Below are the code and all the weights of a small trained network. Each question names an input and a class and asks about switching units off, where a switched-off unit gives its printed mean instead of its output.

import numpy as np


def w(rows, s, z=0):
    codes = np.array(rows[::2]) - 128.0
    scale = np.full(codes.shape[1], s)
    scale[-1] = z or s
    return codes * scale


def f(y):
    return y / 2 * (1 + np.tanh(0.7978845608 * (y + 0.044715 * y**3)))


def log_softmax(a):
    a = a - a.max(-1, keepdims=True)
    return a - np.log(np.exp(a).sum(-1, keepdims=True))


def net(x, mask):
    res = np.array(x, float).reshape(1, 5) / 4 @ E
    y = f(res @ A[0][:, :-1].T + A[0][:, -1])
    res = res + np.where(mask, y, B[0][:, -1]) @ B[0][:, :-1]
    return log_softmax(res[-1] @ U[:, :-1].T + U[:, -1])


A, B = {}, {}
E = w([
[166,193,106,107],'x0',
[255,99,180,116],'x1',
[138,150,128,118],'x2',
[122,114,125,135],'x3',
[125,147,205,203],'x4',
],0.011)
A[0] = w([
[59,188,139,153,111],'n0',
[179,124,119,141,124],'n1',
[119,137,147,162,199],'n2',
[182,107,136,139,71],'n3',
[133,180,92,145,226],'n4',
[87,181,224,169,43],'n5',
[195,121,106,141,19],'n6',
[98,148,105,138,15],'n7',
[84,65,167,126,132],'n8',
[176,135,140,124,168],'n9',
[52,172,97,143,78],'n10',
[82,203,146,85,211],'n11',
[107,136,74,165,8],'n12',
[179,213,167,105,179],'n13',
[136,181,144,254,47],'n14',
[173,120,156,108,42],'n15',
[119,147,173,179,89],'n16',
[96,155,104,142,3],'n17',
[163,98,138,149,27],'n18',
[95,111,176,161,247],'n19',
[116,102,110,66,53],'n20',
[118,74,102,61,30],'n21',
[121,86,99,68,47],'n22',
[105,105,108,46,88],'n23',
[65,170,133,130,75],'n24',
],0.012,0.0043)
B[0] = w([
[59,87,157,122,227],'n0',
[57,131,155,133,175],'n1',
[200,130,113,134,184],'n2',
[83,127,219,54,181],'n3',
[121,73,62,195,208],'n4',
[198,248,108,148,213],'n5',
[45,164,131,89,160],'n6',
[44,137,185,47,143],'n7',
[152,206,136,163,200],'n8',
[33,89,152,141,201],'n9',
[24,67,210,87,253],'n10',
[102,73,122,156,233],'n11',
[51,176,208,113,149],'n12',
[88,107,136,212,245],'n13',
[245,229,79,35,215],'n14',
[63,105,159,59,169],'n15',
[110,203,55,107,183],'n16',
[56,163,220,22,146],'n17',
[104,141,163,47,148],'n18',
[201,115,98,156,243],'n19',
[47,179,104,139,163],'n20',
[178,194,18,68,176],'n21',
[253,198,54,55,173],'n22',
[188,189,82,162,200],'n23',
[58,83,170,82,199],'n24',
],0.0064,0.0059)
U = w([
[207,244,33,91,57],'0',
[181,28,120,165,253],'1',
[139,14,253,40,20],'2',
],0.0058,0.0053)

Each question gives the input, the list of numbers given to net, and the class t.
The units are the neurons (one row each of A and B). Each row of codes is followed by its name. A weight is (code - 128) times the scale printed after its matrix; where a second scale follows, it is the last column's (A, B and U).
mask holds one flag per neuron, in row order. A switched-off neuron (its flag False) gives its mean, the last column of its row in B, instead of its output. The means were averaged over made-up inputs and are rounded, as every weight is.
A unit's drop is (log p(t) with every unit on - log p(t) with that unit switched off) / (log p(t) with every unit on - log p(t) with every unit switched off).
The circuit of an input: a set's keep is (log p(t) with only the set's units on - log p(t) with every unit switched off) / (log p(t) with every unit on - log p(t) with every unit switched off). Starting from the 12 units with the biggest drops (on a tie, the unit counted first), units are removed one at a time, each time the one whose removal leaves the highest keep (on an exact tie, the one counted first), for as long as the keep stays at least 0.8.
circuit, biggest first: the units of the circuit, biggest drop first
unit that matters most: the unit with the biggest drop
top k neurons: the k neurons with the biggest drops, biggest first
drop of u: that unit's drop, to one decimal
input [-5,-6,5,6,6], class 0: unit that matters most => n5
input [-8,6,3,-3,-8], class 0: circuit, biggest first => (n21; n22)
input [5,7,5,1,-4], class 2: circuit, biggest first => (n3; n15; n9)
input [1,8,6,-5,8], class 0: top 4 neurons => (n14; n5; n16; n10)
input [2,-8,-2,-2,7], class 2: top 3 neurons => (n10; n0; n24)
input [-3,7,-7,-4,8], class 0: top 3 neurons => (n14; n5; n16)
input [-7,4,4,-4,-6], class 0: top 2 neurons => (n21; n22)
input [-2,8,8,-2,-4], class 2: top 2 neurons => (n3; n15)
input [-6,-7,-4,-4,-4], class 2: drop of n14 => 0.0
input [-7,-8,5,-2,0], class 2: drop of n10 => 0.1
input [8,3,2,-7,2], class 1: drop of n13 => 0.2
